Below are the code and all the weights of a small trained network. Each question names an input and a target symbol and asks about switching units off, where a switched-off unit gives its printed mean instead of its output.

import numpy as np


def w(rows, s, z=0):
    codes = np.array(rows[::2]) - 128.0
    scale = np.full(codes.shape[1], s)
    scale[-1] = z or s
    return codes * scale


def norm(h):
    return h / np.sqrt((h * h).mean(-1, keepdims=True) + 1e-5)


def f(y):
    return y / 2 * (1 + np.tanh(0.7978845608 * (y + 0.044715 * y**3)))


def softmax(a):
    e = np.exp(a - a.max(-1, keepdims=True))
    return e / e.sum(-1, keepdims=True)


def log_softmax(a):
    a = a - a.max(-1, keepdims=True)
    return a - np.log(np.exp(a).sum(-1, keepdims=True))


def net(x, mask):
    ids = ['ΓΞΦδηθμσ'.index(c) for c in x.split()]
    T = len(ids)
    res = E[ids] + P[:T]
    u = 0
    for l in range(2):
        r = norm(res)
        for j in range(2):
            rows = slice(3 * j, 3 * j + 3)
            q, k, v = (r @ M[l][rows].T for M in (Q, K, V))
            z = softmax(np.where(np.tri(T) > 0, q @ k.T / 3**0.5, -1e9)) @ v
            o = O[l][rows]
            res = res + np.where(mask[u + j], z, o[:, -1]) @ o[:, :-1]
        u += 2
        y = f(norm(res) @ A[l][:, :-1].T + A[l][:, -1])
        res = res + np.where(mask[u : u + 4], y, B[l][:, -1]) @ B[l][:, :-1]
        u += 4
    return log_softmax(norm(res)[-1] @ U[:, :-1].T + U[:, -1])


Q, K, V, O, A, B = {}, {}, {}, {}, {}, {}
E = w([
[100,110,124,115],'Γ',
[153,135,128,135],'Ξ',
[157,121,120,83],'Φ',
[112,129,153,146],'δ',
[95,122,112,135],'η',
[57,254,66,131],'θ',
[150,70,71,199],'μ',
[145,188,200,117],'σ',
],0.0041)
P = w([
[254,155,148,154],'0',
[235,158,144,140],'1',
[205,150,111,135],'2',
[169,121,111,128],'3',
[160,117,109,125],'4',
[163,121,113,132],'5',
[166,113,113,128],'6',
[161,110,118,135],'7',
[164,117,125,138],'8',
],0.00088)
Q[0] = w([
[104,26,75,52],'0.h1',
[2,26,113,135],'0.h1',
[232,166,39,76],'0.h1',
[133,166,175,180],'0.h2',
[143,150,37,92],'0.h2',
[192,194,133,150],'0.h2',
],0.0054)
K[0] = w([
[119,1,175,112],'0.h1',
[16,42,26,65],'0.h1',
[223,84,160,172],'0.h1',
[110,74,105,73],'0.h2',
[152,200,219,151],'0.h2',
[123,49,169,100],'0.h2',
],0.0052)
V[0] = w([
[119,197,110,122],'0.h1',
[199,207,151,146],'0.h1',
[198,157,181,138],'0.h1',
[168,100,215,130],'0.h2',
[161,154,130,255],'0.h2',
[172,129,80,124],'0.h2',
],0.0032)
O[0] = w([
[3,36,185,163,88],'0.h1',
[21,36,101,17,49],'0.h1',
[104,91,31,92,74],'0.h1',
[129,34,236,62,166],'0.h2',
[33,142,109,175,247],'0.h2',
[191,127,54,100,103],'0.h2',
],0.0019,0.0011)
A[0] = w([
[49,33,174,81,1],'0.n1',
[90,178,2,226,136],'0.n2',
[145,125,122,119,89],'0.n3',
[140,107,80,106,135],'0.n4',
],0.0024,0.0017)
B[0] = w([
[226,156,189,169,24],'0.n1',
[208,224,251,194,254],'0.n2',
[149,100,55,111,72],'0.n3',
[91,152,70,181,91],'0.n4',
],0.0022,0.00069)
Q[1] = w([
[57,127,193,253],'1.h1',
[173,61,95,53],'1.h1',
[205,177,171,131],'1.h1',
[118,43,73,107],'1.h2',
[152,78,105,127],'1.h2',
[151,64,97,132],'1.h2',
],0.0038)
K[1] = w([
[177,122,236,91],'1.h1',
[51,121,3,102],'1.h1',
[136,187,161,170],'1.h1',
[155,126,73,105],'1.h2',
[135,116,105,109],'1.h2',
[166,109,107,109],'1.h2',
],0.0049)
V[1] = w([
[5,124,103,76],'1.h1',
[78,219,75,164],'1.h1',
[83,127,116,96],'1.h1',
[94,38,154,151],'1.h2',
[129,71,84,235],'1.h2',
[173,97,99,95],'1.h2',
],0.002)
O[1] = w([
[231,248,96,99,1],'1.h1',
[113,8,94,3,103],'1.h1',
[177,158,85,130,63],'1.h1',
[152,133,48,167,154],'1.h2',
[205,39,90,203,162],'1.h2',
[19,138,54,186,50],'1.h2',
],0.0015,0.0007)
A[1] = w([
[49,80,164,69,3],'1.n1',
[52,80,159,108,48],'1.n2',
[145,144,178,191,123],'1.n3',
[252,179,164,188,129],'1.n4',
],0.0029,0.0032)
B[1] = w([
[254,191,127,130,34],'1.n1',
[188,131,179,115,66],'1.n2',
[200,75,86,79,246],'1.n3',
[201,148,108,59,255],'1.n4',
],0.0029,0.0013)
U = w([
[251,139,125,28,189],'Γ',
[29,65,34,119,112],'Ξ',
[93,78,55,2,75],'Φ',
[60,34,243,170,250],'δ',
[182,247,161,236,77],'η',
[12,245,91,130,116],'θ',
[153,53,31,240,62],'μ',
[58,189,229,5,55],'σ',
],0.0071,0.0026)

Each question gives the input, a string of symbols that net reads in full, and the target symbol t.
The units are the heads (3 rows each of Q, K, V and O) and the neurons (one row each of A and B). Each row of codes is followed by its name. A weight is (code - 128) times the scale printed after its matrix; where a second scale follows, it is the last column's (O, A, B and U).
mask holds one flag per unit, layer by layer, with each layer's heads first. A switched-off unit (its flag False) gives its mean, the last column of its rows in O or B, instead of its output. The means were averaged over made-up inputs and are rounded, as every weight is.
A unit's drop is (log p(t) with every unit on - log p(t) with that unit switched off) / (log p(t) with every unit on - log p(t) with every unit switched off).
The circuit of an input: a set's keep is (log p(t) with only the set's units on - log p(t) with every unit switched off) / (log p(t) with every unit on - log p(t) with every unit switched off). Starting from all 12 units, units are removed one at a time, each time the one whose removal leaves the highest keep (on an exact tie, the one counted first), for as long as the keep stays at least 0.8.
units of the circuit, in order: the units of the circuit, biggest drop first
unit that matters most: the unit with the biggest drop
k most important neurons: the k neurons with the biggest drops, biggest first
heads that matter: for each layer, one digit per head in row order, 1 if its drop is at least 0.15 and else 0, layers parted by /
drop of u: that unit's drop, to one decimal
input δ μ δ, target μ: unit that matters most => 1.h2
input δ δ δ δ δ η δ, target η: units of the circuit, in order => 1.h1, 0.h1
input δ Γ δ, target Γ: units of the circuit, in order => 0.h2, 1.n4
input Γ δ δ Γ, target δ: units of the circuit, in order => 0.h2, 0.n1
input δ Γ δ Γ Γ δ, target Γ: heads that matter => 01 / 00
input Γ δ Γ δ θ Φ δ Φ Ξ, target Ξ: units of the circuit, in order => 0.h1, 1.n3
input δ Γ μ η, target η: heads that matter => 00 / 00
input δ δ δ η δ η Ξ μ δ, target η: 2 most important neurons => 1.n4, 0.n1
input η δ η, target δ: units of the circuit, in order => 1.h1, 0.n2
input Φ Γ σ δ Γ δ δ Γ, target δ: heads that matter => 01 / 11
input μ η δ δ σ Φ η, target δ: 3 most important neurons => 1.n1, 0.n2, 1.n3
input μ Ξ Φ η, target η: heads that matter => 10 / 00
input Ξ δ Φ, target Φ: heads that matter => 00 / 00
input δ η δ θ Ξ μ δ Γ, target Γ: most important neuron => 1.n4
input η δ σ Ξ δ δ θ Γ Γ, target Γ: drop of 0.h1 => 1.1
input Γ Γ η δ η δ δ Ξ, target Ξ: drop of 0.n2 => 0.2
input θ Ξ Φ, target Φ: drop of 0.h2 => 0.0
